The symbols move the states like this.
state | τ ε θ
BB | CT BQ TH
GS | QT QJ FT
BL | TP PH ZL
FP | DD BD BL
QT | QC FT ZC
LJ | BL PN LH
LH | PR DR TQ
MH | NJ FP DZ
BF | DT LJ GB
CG | RG LH PR
CZ | FQ PM MQ
QC | QD NZ GS
FS | QQ GB ZH
TM | CG JB RQ
ZL | FL DZ ZD
GZ | GM JF MH
JC | MP GZ LL
RD | NM LF ZT
DD | JF BL GD
BD | LQ RG RG
GM | BT ZL NJ
JF | HB FC FP
RG | LQ PR LJ
MQ | NZ NZ JJ
RQ | ZZ FS LQ
BQ | MT DZ GM
JT | SR MT RD
LC | DD LQ BD
NJ | GZ DD JF
ZH | BF CZ GB
TH | MT GM BT
LL | BP FP JM
DT | TN RQ ZZ
LP | GD BD TP
DR | LJ ZQ LT
QJ | TH MH HB
PF | CJ RD ZZ
LF | ZT BG LS
FQ | GB ZZ NZ
CJ | JJ NM RC
ZP | LL PN GD
NZ | QT JJ PM
MT | GM QC BP
FT | ZC HB BN
BN | QJ JT SR
ZD | TH JC MP
ZQ | LT TM DT
GB | ZH NZ CZ
LQ | FP LJ BD
PN | LH QL DR
ZC | QC BN QJ
BG | LS QT QC
DZ | ZD BP JC
BP | LH GM ZP
RZ | RD GH LF
QQ | JB ZH BF
PH | ZL BQ LJ
PM | MQ PF CJ
MP | DZ LL BP
ZZ | TM QQ JB
LS | GH QC QD
FC | FP ZL FL
GH | LF QD BG
JM | ZP LP LP
JJ | PM RC LS
SR | HB BB CT
JB | RQ BF FS
RC | PF RZ RD
FL | LH ZD PH
BT | BQ NJ GZ
TP | LC RG LQ
PR | LP TQ PN
ZT | RZ BG GH
TN | ZQ ZZ TM
CT | JT TH MT
GD | RQ TP LC
LT | QL JC TN
QD | BG GS QT
TQ | PN LT QL
QL | DR BD ZQ
HB | BN CT JT
NM | RC ZT QQ

The rows follow the links: the fewer symbols apart two states are, the more alike their rows tend to be.

Name the state of each row.
 32    0   -3  -26  -14  -22  -20   -1   26  -25   -2    2  -17  -25    1  -17   16    3    4   13    5   -1  -38  -23  -27   -2    1  -14   29   -1   15    6   -7   33   -4   17  -30   -1    8   -1    0   23    0   28   26   24   15   27   -7    8   14    1
state: JF
 44    0    1  -15   -1  -28   21   -5    1  -14    3   -2  -20  -35   -2    1    1   -2  -26   21    0    0  -32   21  -24    2   -4  -20   13   -2  -14    1  -17   42    1   10   32   -3   -3   -3   -1   34   -3  -26   33   10   -6   14    1   15   17   -2
state: FL
-22   -1   -1   11    2   37   -7    0  -11   13    0   -1   25  -34    1    3   -4    0   13   29   -8    0   43   -6  -31   -1   -3   29  -12    0    6   -1  -14  -54    0   -9  -10    0   -2    0    2  -43   -3    9   34  -10    4  -12    2   12  -23    1
state: JJ
 18    1    1    6   18  -17  -41   -1   34    6    0    1  -13   -4    2   23  -20    0   37    3    3    1    2  -39  -13    0    0  -14   -7    0   25  -11   -3   25    0   -4  -53    0  -14   -1    1   21    0   51    4   -5    3   -7    8    2   11    0
state: LC
-18   -2    1   -1   35   24   12    1  -21   -3    2   -4   18  -13   -1   42  -32   -2  -13    9   -4   -5   61   15   -8    0   -4   21    0   -1  -13  -18   -6  -39    0   -1   21   -1  -22   -1    0  -30   -2  -19   14   -1  -20    2   16    5  -17   -1
state: RZ
 34   -1   -1  -26  -23  -18   11   -2    3  -26    1   -2  -13  -31    3  -28   24    0  -23   20    2   -1  -44   10  -25   -1   -2  -15   28   -1   -5   14  -14   28   -1   17   13    0   15   -1   -1   20   -1  -11   34   23    8   27  -10   12   11   -4
state: GZ
-13    2    0   35  -43   11    4    1   -5   32   -1    2    8    0   -2  -45   37    2   18    6   -1    3  -27    2    2   -2    0    8  -40   -2   -1   23    4  -18    0  -24    0    0   25    3   -1  -14   -1    0   -1  -30   20  -33  -16   -1   -8    2
state: QQ
-30   -3    1  -33  -27   12    4   -1   -7  -30    0    0    7   32    4  -30   23   -1  -20  -33   -3   -2  -12    0   26    0   -2    8   40    2    0   15   15  -16   -1   23    4   -2   16   -2    2  -14   -3   -2  -35   30   13   35  -13  -14   -5    1
state: JT
 -8   -1    1   36  -19   -9   24   -3  -13   32    2   -3   -6   31    1  -20   17   -2   -2  -17    0    0  -26   22   35    1   -2   -7  -39   -1  -17    9   11   11    0  -24   32    0   11    0    0    7    0  -31  -34  -32    1  -35   -4  -12    5    0
state: TM
  7   -2   -1   18   24  -21   24   -1  -10   17    0    1  -15   31   -3   31  -23    2  -16  -18    3    1    2   28   33   -1    0  -18  -20    0  -20  -14   12   32    0  -10   38   -1  -15   -1    1   24    2  -36  -32  -17  -22  -18   13  -11   13    0
state: QL
 -9    1   -1   35  -25   -6   25   -2  -15   33    0    0   -2   27   -1  -27   22   -2   -1  -12    1    1  -28   22   29    0   -1   -3  -37   -1  -15   11   12    6   -1  -22   33    0   15    0    1    4   -1  -30  -28  -31    5  -33  -10  -11    1    0
state: DT
 18   -1   -1   15   32  -24  -30    5   27   15   -1    2  -15    8    0   38  -28    0   32   -5    6    0    6  -28    2   -1    4  -19  -14    1   19  -17    5   33   -1   -8  -41    1  -20    2    2   25    1   37  -10  -11   -7  -11   15   -4   15    1
state: RG
 42    1   -1   -4   18  -29  -27   -4   30   -3   -1   -1  -17  -22   -2   18  -12    2   24   18    5    2  -19  -27  -30   -1    1  -24    5   -2   19   -8   -9   45   -1    1  -37   -2  -10    2   -1   34   -1   33   26    4   -1    6    7    9   18    0
state: BL
-14   -2    0   35  -31    5   18   -3  -11   36   -1   -2    4   15   -1  -37   31    0   10   -2   -5    2  -23   14   16    0   -1    5  -43   -3   -9   19    7   -7   -1  -25   22   -4   22    1   -3   -9   -3  -19  -14  -33   10  -41  -15   -8   -4   -3
state: ZZ
 41   -4    3    0   33  -36  -12   -1   23    3    2    0  -25  -15    5   40  -31   -3    9   11    5   -1   -8  -10  -13    2    0  -27   -2    2    8  -18  -12   53    0    0  -12   -1  -21   -1    3   40    1   13   15   -5  -13   -4   15    6   22   -4
state: ZP
-38    1   -2  -27   -9   14  -16   -1    4  -24    0    1   12   44   -2  -11    6    2    1  -38   -5    2    8  -18   33   -1   -1   13   28   -1   11    6   21  -22   -1   16  -24   -1    6    0    1  -18    0   24  -47   21   10   25   -5  -19   -9    2
state: FT
  5    1    2   15   21  -19   32    2  -14   17    2    0  -14   28    3   24  -16   -1  -18  -18    4    1    0   32   35    2    0  -15  -19    0  -22  -11    9   32    2  -12   45    3  -13    1    3   22    1  -42  -30  -16  -19  -16    8  -11   15    0
state: DR
 15    0   -3   17   32  -26   19    2   -4   13   -2    2  -20   27    1   42  -27    1  -10  -15    6   -2    6   22   27   -3    1  -21  -18    0  -16  -18   14   38   -3  -11   30    2  -19    2    0   31    1  -29  -25  -11  -24  -14   15  -12   16    2
state: PN

Each walk starts at a row. The symbols on each line, taken left to right, move it on to the next state.
Answer with the state's row; about right is enough.
---
-32   -1   -1   -9   35   26    1    2  -14  -10    1    1   20    7    0   42  -35    0   -8   -7   -2    4   63    2    8    0    0   22   11    1   -1  -19    4  -43    0    6    2    1  -22    2   -1  -32    4   -2   -9    9  -16    9   17   -3  -18    1
τ θ ε τ τ: -43   -1    1  -19   13   28  -13   -1   -3  -18    1    1   20   25    5   18  -18    0    1  -23   -5   -4   47  -12   18    0   -1   22   21    3    8   -8   11  -47   -2   12  -17    0   -8   -4    1  -35    1   16  -25   15   -1   16    7  -11  -20    0
ε τ τ τ: -35   -1    0  -12   28   29   -6   -3   -9  -13    1    0   19   16    2   37  -28    2   -4  -17   -6   -1   57   -5   14    1    0   23   15    1    3  -15    8  -41   -2   10   -8   -1  -19   -1    3  -31   -2    8  -18   13  -13   13   12   -6  -19   -2
---
  5    1   -2   17   12  -16   36   -1  -18   15   -2    0  -12   26   -3   15  -10    1  -23  -13    3    4   -9   38   31   -4   -2  -14  -16   -1  -27   -7   11   25   -2   -9   52   -3   -6    3   -1   18    1  -46  -26  -13  -17  -16    6  -12   11    0
ε θ θ τ θ:  22    1   -2    7   21  -17  -37    2   33    5    0    2  -15   -3    0   23  -17    0   38    6    4   -1   -4  -38  -14    0    1  -15   -8    0   24  -13    0   29   -3   -6  -54    0  -12    0    0   23    0   46    4   -7    2   -8   10    3   11    0
ε ε θ τ ε:  47    1    2  -14   -1  -31    8    6    8  -16    3    4  -21  -34   -2   -2    3   -1  -16   23   11    3  -36   10  -25    2    3  -26   14   -1   -5    2  -18   48    0    9   10    4    2    6   -2   36    5  -13   36    9    0   12   -3   15   20    3
---
 34    0    3  -33  -21  -20   -3    0   11  -31    3   -2  -14  -25    0  -24   20   -4  -14   14    3   -2  -42   -3  -25    3    0  -15   35    1    2   13  -14   30    1   23   -5    0   12   -1    0   22   -1    5   29   26   13   33  -10   13   15    0
ε θ τ θ ε θ:  21    0    3   12   32  -28   23   -3   -5   14    3   -2  -20   17   -1   36  -28   -1  -16   -9    3    1   -2   27   21    2    0  -22  -13    0  -17  -16    5   42    1   -9   34   -1  -18    0    2   34   -1  -36  -17  -12  -23  -14   13   -8   20    0
τ ε τ θ ε τ θ:  -6   -1    2   27  -11   -7   31   -1  -18   26    2    0   -6   30    1  -15   12   -1  -14  -17    0   -2  -18   34   34    0    0   -4  -32    2  -22    7    9   12    2  -18   46   -1    9   -2    0    6    1  -41  -33  -25   -5  -28   -5  -13    6   -1
---
 38    0    0  -31  -22  -20   -3   -1   12  -28    1   -2  -14  -35    2  -24   21   -2  -11   19    3   -2  -44   -4  -30    0    1  -16   32    1    4   11  -14   29    1   19   -7    1   13   -1    1   21    0    6   36   23   11   27   -9   15   12    1
θ τ τ ε θ: -20   -1    1   -2   26   27   15   -2  -24   -1    2   -1   21  -18    2   31  -28   -2  -17   16   -8   -3   58   16  -10   -1   -2   24    3   -1  -12  -17   -8  -43    0    1   24   -1  -17    0   -1  -33   -2  -22   19    1  -18    0   13    6  -17   -2
ε ε θ θ ε: -27    1   -1  -33  -22    9  -13    0    5  -33    0    1    5   35   -5  -28   20    1   -8  -35    0    4  -12  -14   29   -1    0    6   38    1   10   12   18  -12   -2   22  -19   -1   13    2   -1   -9    1   16  -39   32   16   36   -9  -14   -2   -1
---
-15    1   -2  -34  -33    2    9    1   -3  -32   -2    3    0   26   -1  -40   32    3  -23  -27    1    2  -31    4   23   -4    4    1   37   -1   -4   18   14   -2   -2   23    3    2   22    1   -1   -1    1   -6  -28   32   16   33  -15  -11   -2    1
θ θ ε τ:  27    0   -4  -28  -30  -13   16    3   -4  -28   -1    0  -11  -25   -1  -31   29    2  -30   11    5   -1  -45   14  -17   -2    1  -11   34   -1   -9   17  -10   22    0   18   16    2   18   -1    2   17    1  -15   26   26    8   30  -14    8    8    0
τ τ ε ε: -25    1    1   15  -22   33  -21   -1    2   13    1   -1   21  -15   -1  -28   20   -1   29   17   -7   -1   15  -22  -18    1    0   23  -16    0   18   13  -10  -50    1   -9  -30    0   14   -3    0  -37   -1   31   16  -12   17  -14  -11    7  -22   -3
---
 28    3   -2   21   29  -33   -4    2   18   23   -1    3  -24   14   -3   34  -25    4   14   -5    8    2  -11   -5   10    0    1  -29  -24   -1    4  -16   10   53   -2  -13   -5    1  -18    3   -1   41    3    4  -15  -18  -12  -22   13   -5   22    4
τ ε θ τ τ τ ε:  19    1   -1   12   23  -18  -36   -1   31   11    1   -2  -16    3    3   28  -20    0   38    0    5   -2    0  -36   -6    0    2  -16  -14    2   24  -14    1   29    1   -6  -50    1  -15   -1    3   22   -2   46   -1   -9    0  -10   11   -2   13    2
θ τ θ θ ε:  17   -2    0   18   42  -29   -1   -1   11   17    0    1  -18   22    1   49  -36    2    7  -16    4    0    9    3   21   -2    0  -21  -20   -1   -1  -22   12   41    0  -12    4    0  -25    0    0   34    1   -4  -25  -14  -20  -17   17  -10   18   -1
---
-15   -1    1   14    7   33    4    0  -20   10    1    0   22  -41   -2    5   -8   -2    2   31   -5   -2   44    6  -30    1    0   26  -16   -1   -5   -3  -16  -48    1   -9    7    2   -4    1    0  -37    0   -8   41  -14   -4  -13    2   17  -22    0
ε θ ε τ θ: -11    0   -2   26  -42   14  -11    1    4   25   -2    1   10   -7   -3  -51   38    3   28    9   -3    1  -28  -15  -10    0    0   10  -28   -1   11   23   -1  -21   -1  -17  -21   -1   28   -1   -2  -16    0   20    6  -23   26  -26  -20    3  -10   -1
τ ε θ τ τ: -42    0    2  -17   11   26  -18    0   -1  -17    2    1   20   31    1   13  -12   -2    4  -27   -3   -1   43  -18   23    1    1   24   20    0   12   -3   13  -43    2   11  -29    3   -7    1    0  -32    2   23  -31   12    1   19    7  -13  -18    1
